[[128 119 124 126 102 117]
 [124 117 128 123 140 136]
 [129 128 128 128 129 129]
 [128 128 129 127 126 128]
 [128 127 129 127 128 128]
 [131 122 122 110 119 115]]
The smallest entry in the last column is 115
The entry directly below 123 is 128
The first entry, reading row by row?
Answer: 128
The top entry of the column that holds the smallest entry?
Answer: 102
The entry in the bottom-left corner?
Answer: 131
The smallest entry in the first column: 124
The 2nd entry in reading order -> 119
The entry directly below the smallest entry -> 140
The 2nd smallest entry -> 110
The entry directly below the largest entry -> 129
The second entry on the main diagonal?
Answer: 117

Read these off the grid that follows. Counting starts at 1.
1) Find the bottom-right entry.
2) Find the entry in row 2 and column 1.
3) Find the entry just left of the smallest entry.
4) Find the entry just left of the largest entry.
5) Find the bottom-left entry.
6) Find the entry directly below the smallest entry.
7) Find the entry in row 1 and column 2.
8) Find the entry in the top-left corner.
[[131 129 122 105 136 154 118 128 135 133 142]
 [122 130 126 112 121 152 115 122 143 136 146]
 [139 148 126 140 117 128 129 110 151 119 125]
 [142 108 130 140 122 141 129 126 135 126 102]
 [138 123 126 105 153 139 125 118 115 133 135]
 [137 116 135 109 151 129 129 116 110 137 134]
 [121 144 132 132 145 103 134 137 111 123 133]
 [116 142 117 122 144 126 130 151 109 120 126]
 [138 123 126 105 153 139 125 118 115 133 135]
 [135 139 146 140 124 104 135 141 142 123 134]
 [118 144 119 125 147 119 132 146 108 120 127]]
1) 127
2) 122
3) 126
4) 136
5) 118
6) 135
7) 129
8) 131

a =
[[143 134 141 130 131 108 129 108 118 123 130 130 132 126 131]
 [138 139 139 134 128 128 137 106 112 131 121 132 125 126 137]
 [128 144 136 133 122 140 140 126 120 142 121 134 111 124 137]
 [124 142 133 133 122 143 139 133 124 144 122 133 111 125 136]
 [137 119 129 125 135 110 121 114 124 112 132 124 144 131 124]
 [138 124 134 123 132 118 130 110 111 110 125 123 137 132 133]
 [116 130 122 126 122 153 135 142 126 135 121 128 116 129 134]
 [129 118 128 117 129 107 119 142 137 115 139 123 132 129 122]
 [123 142 130 136 122 144 137 132 128 147 122 135 113 124 133]
 [135 135 134 133 129 137 137 106 110 129 117 130 127 128 138]
 [136 121 136 115 129 109 127 127 118 107 131 121 132 131 131]
 [129 113 124 118 131 113 118 133 132 110 136 121 140 132 122]
 [142 132 139 131 132 112 130 106 116 122 127 129 134 127 132]
 [115 131 122 127 122 148 132 148 134 139 125 129 116 128 129]
 [124 125 119 136 131 123 116 134 150 140 137 132 135 125 114]
 [120 133 119 141 127 145 126 131 141 149 127 135 126 125 122]]
Rows and columns are numbered from 1.
Find the entry in the top-right corner.
A: 131
The entry in the top-left corner is 143
The entry in row 1 and column 3 -> 141
The entry in row 2 and column 1: 138
The bottom-left entry: 120
The entry directly below the largest entry is 107
Find the top entry of the column that holds the largest entry.
A: 108
The entry in row 3 and column 1 is 128
The entry at row 2, column 2: 139
The entry just left of the largest entry -> 122
Find the entry in row 2 and column 3.
A: 139
Find the entry just right of the largest entry.
A: 135
The entry in row 1 and column 2 is 134
Find the entry in row 3 and column 3.
A: 136
The entry in the bottom-right corner: 122

B =
[[129 139 124 126 127 134 134 135 151 116]
 [134 129 133 136 128 146 125 144 124 143]
 [131 134 119 121 122 126 152 125 137 116]
 [130 142 132 138 130 132 138 129 156 123]
 [124 123 149 113 122 123 129 125 109 136]
 [131 124 130 119 125 136 143 136 122 122]
 [129 131 133 134 130 113 124 113 135 135]
 [135 118 131 125 126 126 121 127 108 105]
 [122 142 130 127 127 124 137 124 155 133]
 [126 132 128 111 118 127 127 125 133 116]
 [137 130 122 131 128 137 120 138 127 131]]
Rows and columns are numbered from 1.
Which number is the entry directly below 149?
A: 130
The entry in row 1 and column 3 -> 124
The entry in the top-right corner: 116
The entry in row 2 and column 3 is 133
Which number is the entry directly above the largest entry?
A: 137
The entry in the top-left corner: 129
The bottom entry of the column that holds the largest entry: 127
Which number is the entry at row 3, column 1?
A: 131
Which number is the bottom-right entry?
A: 131
The entry directly above the smallest entry: 135
The entry directly below the largest entry -> 109
Which number is the entry directly above 120?
A: 127
Which number is the entry in row 2 and column 2?
A: 129
Which number is the entry in row 1 and column 2?
A: 139
The entry just right of the largest entry is 123
The entry just left of the smallest entry -> 108
Which number is the bottom-left entry?
A: 137
Which number is the entry in row 3 and column 3?
A: 119
The smallest entry is 105
The entry in row 2 and column 1: 134

[[112 115 118 112 128 131 135 125 125 108 132 128 126 116 127 146]
 [134 116 116 110 128 117 132 138 140 148 122 135 127 124 112 124]
 [128 137 150 131 125 140 128 120 137 128 119 119 133 134 139 116]
 [137 116 117 108 126 117 131 140 140 147 121 137 127 125 113 121]
 [121 136 141 123 119 128 128 128 122 137 146 122 125 124 133 131]
 [127 135 133 145 109 121 121 136 132 119 135 111 121 103 144 130]
 [140 134 115 130 144 131 123 150 124 129 116 136 123 152 119 125]
 [129 130 143 150 137 134 127 131 123 122 129 142 136 142 109 122]
 [133 138 117 139 142 135 124 148 125 129 115 141 124 151 115 130]]
Counting starts at 1.
Read off the entry directly below the largest entry.
Answer: 142
The entry in row 2 and column 3: 116
Read off the entry at row 3, column 1.
Answer: 128
Read off the entry in row 2 and column 1.
Answer: 134
Read off the top-left entry.
Answer: 112
The entry at row 2, column 2 is 116
The top-right entry is 146
The minimum -> 103
Read off the largest entry.
Answer: 152
Read off the entry just right of the smallest entry.
Answer: 144
Read off the entry at row 1, column 2.
Answer: 115
The entry just left of 152 is 123
The entry at row 3, column 2 is 137
The entry directly above 111: 122
The entry in row 1 and column 3 -> 118
Read off the bottom entry of the column that holds the smallest entry.
Answer: 151
Read off the entry in the bottom-right corner.
Answer: 130
Read off the bottom-left entry.
Answer: 133
The entry just right of the largest entry is 119
